Here is a tiny trained network, its code and every weight. The questions are about switching its units off for an input and a target symbol, where a switched-off unit gives its printed mean instead of its output.

import numpy as np


def w(rows, s, z=0):
    codes = np.array(rows[::2]) - 128.0
    scale = np.full(codes.shape[1], s)
    scale[-1] = z or s
    return codes * scale


def norm(h):
    return h / np.sqrt((h * h).mean(-1, keepdims=True) + 1e-5)


def f(y):
    return y / 2 * (1 + np.tanh(0.7978845608 * (y + 0.044715 * y**3)))


def softmax(a):
    e = np.exp(a - a.max(-1, keepdims=True))
    return e / e.sum(-1, keepdims=True)


def log_softmax(a):
    a = a - a.max(-1, keepdims=True)
    return a - np.log(np.exp(a).sum(-1, keepdims=True))


def net(x, mask):
    ids = ['αβγδθλστψω'.index(c) for c in x.split()]
    T = len(ids)
    res = E[ids] + P[:T]
    r = norm(res)
    for j in range(2):
        rows = slice(2 * j, 2 * j + 2)
        q, k, v = (r @ M[0][rows].T for M in (Q, K, V))
        z = softmax(np.where(np.tri(T) > 0, q @ k.T / 2**0.5, -1e9)) @ v
        o = O[0][rows]
        res = res + np.where(mask[j], z, o[:, -1]) @ o[:, :-1]
    y = f(norm(res) @ A[0][:, :-1].T + A[0][:, -1])
    res = res + np.where(mask[2:6], y, B[0][:, -1]) @ B[0][:, :-1]
    return log_softmax(norm(res)[-1] @ U[:, :-1].T + U[:, -1])


Q, K, V, O, A, B = {}, {}, {}, {}, {}, {}
E = w([
[127,185,130,93,105],'α',
[140,175,95,91,145],'β',
[140,132,38,124,147],'γ',
[107,71,101,94,137],'δ',
[111,45,108,104,95],'θ',
[53,120,188,124,105],'λ',
[126,76,110,127,188],'σ',
[123,135,62,249,84],'τ',
[113,119,139,108,125],'ψ',
[179,110,115,118,93],'ω',
],0.021)
P = w([
[38,62,2,46,92],'0',
[87,40,45,5,104],'1',
[102,48,95,41,122],'2',
[100,86,106,63,150],'3',
[90,127,127,68,140],'4',
[75,129,113,100,163],'5',
[79,166,144,127,176],'6',
[94,157,169,89,179],'7',
[96,148,186,95,236],'8',
[122,102,177,63,204],'9',
],0.0037)
Q[0] = w([
[111,126,129,254,80],'h0',
[118,135,83,65,139],'h0',
[113,152,94,52,158],'h1',
[52,38,121,68,111],'h1',
],0.0095)
K[0] = w([
[254,76,167,47,117],'h0',
[95,125,193,183,158],'h0',
[165,166,193,173,101],'h1',
[88,81,159,131,119],'h1',
],0.0087)
V[0] = w([
[161,197,33,143,218],'h0',
[204,76,161,2,134],'h0',
[58,146,209,77,235],'h1',
[73,64,130,82,158],'h1',
],0.0091)
O[0] = w([
[170,52,33,89,106,132],'h0',
[131,68,167,69,230,231],'h0',
[76,254,32,107,128,154],'h1',
[119,248,76,190,223,253],'h1',
],0.009,0.0042)
A[0] = w([
[143,114,92,254,141,255],'n0',
[195,61,75,135,109,72],'n1',
[251,78,141,137,106,162],'n2',
[186,140,43,121,130,170],'n3',
],0.0099,0.0056)
B[0] = w([
[87,139,196,219,2,226],'n0',
[189,151,108,96,135,162],'n1',
[120,229,197,126,113,181],'n2',
[127,131,163,217,121,253],'n3',
],0.0099,0.0045)
U = w([
[59,43,132,57,80,134],'α',
[151,183,42,99,177,39],'β',
[214,122,54,128,133,61],'γ',
[196,143,58,82,190,167],'δ',
[121,117,149,120,206,133],'θ',
[77,135,167,11,133,147],'λ',
[105,118,78,93,168,252],'σ',
[93,151,166,146,31,93],'τ',
[61,234,168,127,185,44],'ψ',
[189,137,254,116,194,204],'ω',
],0.0071,0.0037)

Each question gives the input, a string of symbols that net reads in full, and the target symbol t.
The units are the heads (2 rows each of Q, K, V and O) and the neurons (one row each of A and B). Each row of codes is followed by its name. A weight is (code - 128) times the scale printed after its matrix; where a second scale follows, it is the last column's (O, A, B and U).
mask holds one flag per unit, heads first, then neurons. A switched-off unit (its flag False) gives its mean, the last column of its rows in O or B, instead of its output. The means were averaged over made-up inputs and are rounded, as every weight is.
A unit's drop is (log p(t) with every unit on - log p(t) with that unit switched off) / (log p(t) with every unit on - log p(t) with every unit switched off).
The circuit of an input: a set's keep is (log p(t) with only the set's units on - log p(t) with every unit switched off) / (log p(t) with every unit on - log p(t) with every unit switched off). Starting from all 6 units, units are removed one at a time, each time the one whose removal leaves the highest keep (on an exact tie, the one counted first), for as long as the keep stays at least 0.8.
units of the circuit, in order: the units of the circuit, biggest drop first
most important unit: the unit with the biggest drop
top k neurons: the k neurons with the biggest drops, biggest first
which heads matter: for each layer, one digit per head in row order, 1 if its drop is at least 0.15 and else 0, layers parted by /
drop when u is switched off: that unit's drop, to one decimal
input β α θ ω ω β, target ω: which heads matter	01
input σ λ δ, target ψ: which heads matter	11
input θ α β τ β, target τ: most important unit	h0
input δ τ β ψ τ β σ, target τ: which heads matter	10
input τ ω θ, target τ: which heads matter	10
input τ θ β θ, target τ: which heads matter	11
input τ ω σ β θ β τ α δ, target τ: which heads matter	10
input ω σ θ τ γ α β γ, target τ: units of the circuit, in order	[h0 n0]
input ω α θ β α β β, target δ: which heads matter	11
input σ θ β σ ω α, target λ: which heads matter	01
input α α α α α β ω γ, target γ: top 2 neurons	[n3 n1]
input α ψ ω, target ω: which heads matter	10
input θ δ β λ ψ σ λ α δ, target ψ: which heads matter	10
input σ α β ω α β γ, target γ: top neuron	[n1]
input ω τ α θ β ψ, target τ: drop when h0 is switched off	2.0
input β θ λ α σ, target ψ: drop when n0 is switched off	0.2
input α γ α α λ λ λ δ θ, target ψ: drop when h1 is switched off	0.3
